Here is a tiny trained network, its code and every weight. The questions are about switching its units off for an input and a class, where a switched-off unit gives its printed mean instead of its output.

import numpy as np


def w(rows, s, z=0):
    codes = np.array(rows[::2]) - 128.0
    scale = np.full(codes.shape[1], s)
    scale[-1] = z or s
    return codes * scale


def norm(h):
    return h / np.sqrt((h * h).mean(-1, keepdims=True) + 1e-5)


def f(y):
    return y / 2 * (1 + np.tanh(0.7978845608 * (y + 0.044715 * y**3)))


def log_softmax(a):
    a = a - a.max(-1, keepdims=True)
    return a - np.log(np.exp(a).sum(-1, keepdims=True))


def net(x, mask):
    res = np.array(x, float).reshape(1, 4) / 4 @ E
    u = 0
    for l in range(2):
        y = f(norm(res) @ A[l][:, :-1].T + A[l][:, -1])
        res = res + np.where(mask[u : u + 8], y, B[l][:, -1]) @ B[l][:, :-1]
        u += 8
    return log_softmax(norm(res)[-1] @ U[:, :-1].T + U[:, -1])


A, B = {}, {}
E = w([
[114,118,78,120],'x0',
[213,117,98,161],'x1',
[164,244,151,85],'x2',
[145,164,92,254],'x3',
],0.0099)
A[0] = w([
[121,111,166,68,4],'L0N1',
[216,176,140,139,206],'L0N2',
[78,198,228,79,195],'L0N3',
[60,180,217,71,54],'L0N4',
[184,129,76,144,98],'L0N5',
[128,144,230,119,157],'L0N6',
[76,212,109,59,165],'L0N7',
[254,168,197,177,199],'L0N8',
],0.0086,0.004)
B[0] = w([
[142,142,118,112,133],'L0N1',
[148,129,16,149,212],'L0N2',
[144,225,116,48,255],'L0N3',
[181,155,132,62,199],'L0N4',
[101,60,94,176,146],'L0N5',
[170,179,129,76,181],'L0N6',
[193,207,219,158,213],'L0N7',
[235,49,2,78,242],'L0N8',
],0.0088,0.0049)
A[1] = w([
[175,198,115,136,143],'L1N1',
[161,9,168,82,237],'L1N2',
[196,175,160,102,98],'L1N3',
[169,174,188,195,116],'L1N4',
[63,217,117,178,254],'L1N5',
[87,114,158,104,4],'L1N6',
[170,110,179,139,61],'L1N7',
[155,112,131,113,31],'L1N8',
],0.011,0.0039)
B[1] = w([
[196,202,81,81,219],'L1N1',
[45,118,127,84,255],'L1N2',
[135,190,132,2,215],'L1N3',
[123,192,99,96,137],'L1N4',
[164,211,160,125,207],'L1N5',
[117,38,137,75,116],'L1N6',
[108,128,49,106,109],'L1N7',
[145,40,112,124,112],'L1N8',
],0.0098,0.005)
U = w([
[127,169,153,115,128],'0',
[172,92,67,136,89],'1',
[71,117,143,163,14],'2',
[3,58,160,46,193],'3',
[112,163,155,32,254],'4',
],0.012,0.0037)

Each question gives the input, the list of numbers given to net, and the class t.
The units are the neurons (one row each of A and B). Each row of codes is followed by its name. A weight is (code - 128) times the scale printed after its matrix; where a second scale follows, it is the last column's (A, B and U).
mask holds one flag per neuron, layer by layer. A switched-off neuron (its flag False) gives its mean, the last column of its row in B, instead of its output. The means were averaged over made-up inputs and are rounded, as every weight is.
A unit's drop is (log p(t) with every unit on - log p(t) with that unit switched off) / (log p(t) with every unit on - log p(t) with every unit switched off).
The circuit of an input: a set's keep is (log p(t) with only the set's units on - log p(t) with every unit switched off) / (log p(t) with every unit on - log p(t) with every unit switched off). Starting from the 12 units with the biggest drops (on a tie, the unit counted first), units are removed one at a time, each time the one whose removal leaves the highest keep (on an exact tie, the one counted first), for as long as the keep stays at least 0.8.
units of the circuit, in order: the units of the circuit, biggest drop first
unit that matters most: the unit with the biggest drop
k most important neurons: the k neurons with the biggest drops, biggest first
k most important neurons of layer l: the k neurons of layer l with the biggest drops, biggest first
drop of u: that unit's drop, to one decimal
input [-8,3,7,7], class 1: units of the circuit, in order : (L0N8, L0N2)
input [8,-6,-6,4], class 2: units of the circuit, in order : (L0N8, L1N3, L1N2)
input [-7,1,0,8], class 1: units of the circuit, in order : (L0N8, L0N3)
input [4,7,5,-3], class 1: 2 most important neurons : (L0N2, L0N8)
input [1,-7,-3,8], class 2: units of the circuit, in order : (L0N3, L1N1)
input [-1,-7,-5,6], class 2: unit that matters most : L0N3
input [-3,-5,-6,4], class 2: 2 most important neurons of layer 1 : (L1N3, L1N5)
input [4,8,-7,-1], class 3: 2 most important neurons of layer 1 : (L1N2, L1N1)
input [-2,-5,-5,3], class 2: 2 most important neurons of layer 0 : (L0N8, L0N4)
input [2,4,-8,8], class 2: 2 most important neurons of layer 1 : (L1N1, L1N3)
input [5,2,-3,3], class 2: 2 most important neurons of layer 1 : (L1N1, L1N3)
input [8,0,-4,7], class 2: drop of L0N3 : 0.1
input [7,-3,-6,8], class 2: 2 most important neurons of layer 0 : (L0N8, L0N2)
input [7,-1,-4,1], class 3: most important neuron : (L0N2)
input [-1,4,4,2], class 1: drop of L0N8 : 0.2
input [4,-7,-5,5], class 2: drop of L1N5 : 0.2
input [5,0,-8,4], class 3: drop of L0N3 : 0.1
